Below is a small trained network, with its code and all its weights. Each question gives an input and a class and asks what happens when units are switched off, that is, made to give their printed mean instead of their output.

import numpy as np


def w(rows, s, z=0):
    codes = np.array(rows[::2]) - 128.0
    scale = np.full(codes.shape[1], s)
    scale[-1] = z or s
    return codes * scale


def f(y):
    return y / 2 * (1 + np.tanh(0.7978845608 * (y + 0.044715 * y**3)))


def log_softmax(a):
    a = a - a.max(-1, keepdims=True)
    return a - np.log(np.exp(a).sum(-1, keepdims=True))


def net(x, mask):
    res = np.array(x, float).reshape(1, 7) / 4 @ E
    y = f(res @ A[0][:, :-1].T + A[0][:, -1])
    res = res + np.where(mask, y, B[0][:, -1]) @ B[0][:, :-1]
    return log_softmax(res[-1] @ U[:, :-1].T + U[:, -1])


A, B = {}, {}
E = w([
[206,133,142,97,105,87,152,147,80,97],'x0',
[125,82,2,135,117,78,36,67,99,150],'x1',
[97,95,115,42,101,119,185,152,182,51],'x2',
[80,137,100,90,129,138,125,58,125,177],'x3',
[188,189,89,200,76,103,244,111,131,127],'x4',
[63,235,115,87,95,140,122,64,140,112],'x5',
[66,150,164,139,114,12,144,111,173,189],'x6',
],0.0081)
A[0] = w([
[87,123,142,115,130,131,69,111,129,141,138],'N1',
[186,173,131,98,123,149,134,99,90,137,106],'N2',
[142,190,75,83,113,57,162,103,123,104,114],'N3',
[80,152,152,149,136,114,12,119,134,162,1],'N4',
[91,131,148,169,145,207,196,100,154,174,99],'N5',
[100,68,166,62,133,151,131,148,142,121,111],'N6',
[169,104,104,144,126,137,109,162,133,93,185],'N7',
[126,124,164,128,121,134,151,125,131,140,164],'N8',
[148,99,108,158,121,72,124,121,119,157,84],'N9',
[154,102,120,146,130,177,113,149,128,87,89],'N10',
[124,70,137,100,134,165,121,150,132,115,175],'N11',
[115,130,98,132,129,109,135,130,152,123,213],'N12',
[155,141,171,126,132,129,154,139,126,132,39],'N13',
[101,85,149,61,141,124,114,134,142,129,32],'N14',
[162,116,103,134,130,99,122,125,138,162,48],'N15',
[96,107,128,95,125,119,130,136,136,116,157],'N16',
[66,141,93,134,105,63,155,132,179,78,70],'N17',
[136,136,247,145,128,107,164,189,125,97,66],'N18',
[165,108,120,156,128,180,99,160,128,81,40],'N19',
[79,98,152,92,124,131,94,132,135,131,191],'N20',
[155,155,203,161,142,123,153,163,154,116,142],'N21',
[171,72,103,171,129,60,103,138,123,163,65],'N22',
[120,91,130,104,129,126,129,136,117,129,76],'N23',
[133,111,123,134,128,75,95,117,114,169,216],'N24',
],0.014,0.0027)
B[0] = w([
[89,156,128,79,161,159,86,118,143,115,207],'N1',
[178,129,164,124,46,156,67,77,125,140,185],'N2',
[134,103,152,54,84,155,209,25,137,126,254],'N3',
[17,134,73,70,147,191,64,77,110,119,236],'N4',
[111,234,121,207,40,75,125,168,79,168,219],'N5',
[169,149,177,116,140,61,117,168,169,114,215],'N6',
[173,121,88,128,175,151,141,157,78,148,191],'N7',
[122,142,88,152,96,127,121,133,174,92,160],'N8',
[135,72,131,192,141,93,114,90,145,107,191],'N9',
[160,142,97,78,164,143,123,166,86,155,183],'N10',
[192,161,150,114,152,106,106,172,140,113,197],'N11',
[88,114,136,136,135,124,185,143,94,123,170],'N12',
[117,105,137,126,100,161,125,144,167,119,165],'N13',
[144,176,183,128,163,56,112,133,157,127,196],'N14',
[133,97,156,167,152,128,137,107,132,134,158],'N15',
[121,143,145,116,171,111,168,143,161,136,178],'N16',
[93,126,60,87,160,115,254,166,136,116,237],'N17',
[97,19,149,152,90,206,125,188,201,111,244],'N18',
[170,145,71,83,153,154,118,171,88,133,190],'N19',
[114,160,177,109,159,87,94,114,148,105,214],'N20',
[96,59,120,148,62,167,119,181,156,122,225],'N21',
[137,74,148,222,183,79,125,111,112,154,221],'N22',
[164,175,144,178,146,123,136,134,148,120,147],'N23',
[88,105,120,186,180,130,115,89,118,114,211],'N24',
],0.018,0.0096)
U = w([
[125,167,213,88,175,84,76,170,174,104,91],'0',
[116,44,117,234,181,95,108,71,80,171,150],'1',
[180,110,180,78,65,186,134,19,93,149,1],'2',
[80,205,106,198,52,141,119,136,83,211,116],'3',
[224,113,80,98,162,203,77,167,40,163,246],'4',
[101,68,151,158,74,220,104,217,180,130,206],'5',
[1,165,98,97,163,174,44,71,109,142,47],'6',
[85,116,100,79,110,124,234,85,136,126,123],'7',
],0.0066,0.00087)

Each question gives the input, the list of numbers given to net, and the class t.
The units are the neurons (one row each of A and B). Each row of codes is followed by its name. A weight is (code - 128) times the scale printed after its matrix; where a second scale follows, it is the last column's (A, B and U).
mask holds one flag per neuron, in row order. A switched-off neuron (its flag False) gives its mean, the last column of its row in B, instead of its output. The means were averaged over made-up inputs and are rounded, as every weight is.
A unit's drop is (log p(t) with every unit on - log p(t) with that unit switched off) / (log p(t) with every unit on - log p(t) with every unit switched off).
The circuit of an input: a set's keep is (log p(t) with only the set's units on - log p(t) with every unit switched off) / (log p(t) with every unit on - log p(t) with every unit switched off). Starting from the 12 units with the biggest drops (on a tie, the unit counted first), units are removed one at a time, each time the one whose removal leaves the highest keep (on an exact tie, the one counted first), for as long as the keep stays at least 0.8.
circuit, biggest first: the units of the circuit, biggest drop first
unit that matters most: the unit with the biggest drop
top k neurons: the k neurons with the biggest drops, biggest first
drop when u is switched off: that unit's drop, to one decimal
input [0,-7,7,8,-1,-2,8], class 0: circuit, biggest first -> N6
input [-6,5,7,-3,-6,3,4], class 0: top 3 neurons -> N6, N14, N20
input [-2,4,-6,8,7,-1,-8], class 3: top 3 neurons -> N5, N3, N2
input [-1,8,-1,-4,2,8,0], class 7: top 3 neurons -> N3, N17, N20
input [-1,-4,7,-8,-1,1,-8], class 4: top 3 neurons -> N19, N10, N7
input [-2,6,2,-2,-7,-6,-4], class 0: top 3 neurons -> N14, N6, N20
input [0,-3,-8,8,3,-3,5], class 3: top 2 neurons -> N5, N18
input [6,2,0,-8,5,-5,2], class 1: top 3 neurons -> N22, N9, N7
input [-6,6,1,-5,1,8,8], class 7: top 3 neurons -> N17, N3, N12
input [7,5,5,-1,7,5,-8], class 2: top 2 neurons -> N3, N2
input [1,-6,7,-1,-6,-3,-1], class 0: top 2 neurons -> N6, N14
input [-6,-8,-2,8,4,5,7], class 3: drop when N5 is switched off -> 3.0
input [-6,0,-7,6,6,7,0], class 3: drop when N5 is switched off -> 2.8
input [-8,8,6,4,-8,-6,0], class 0: drop when N6 is switched off -> 0.1
input [3,6,0,8,6,-6,-6], class 1: unit that matters most -> N22
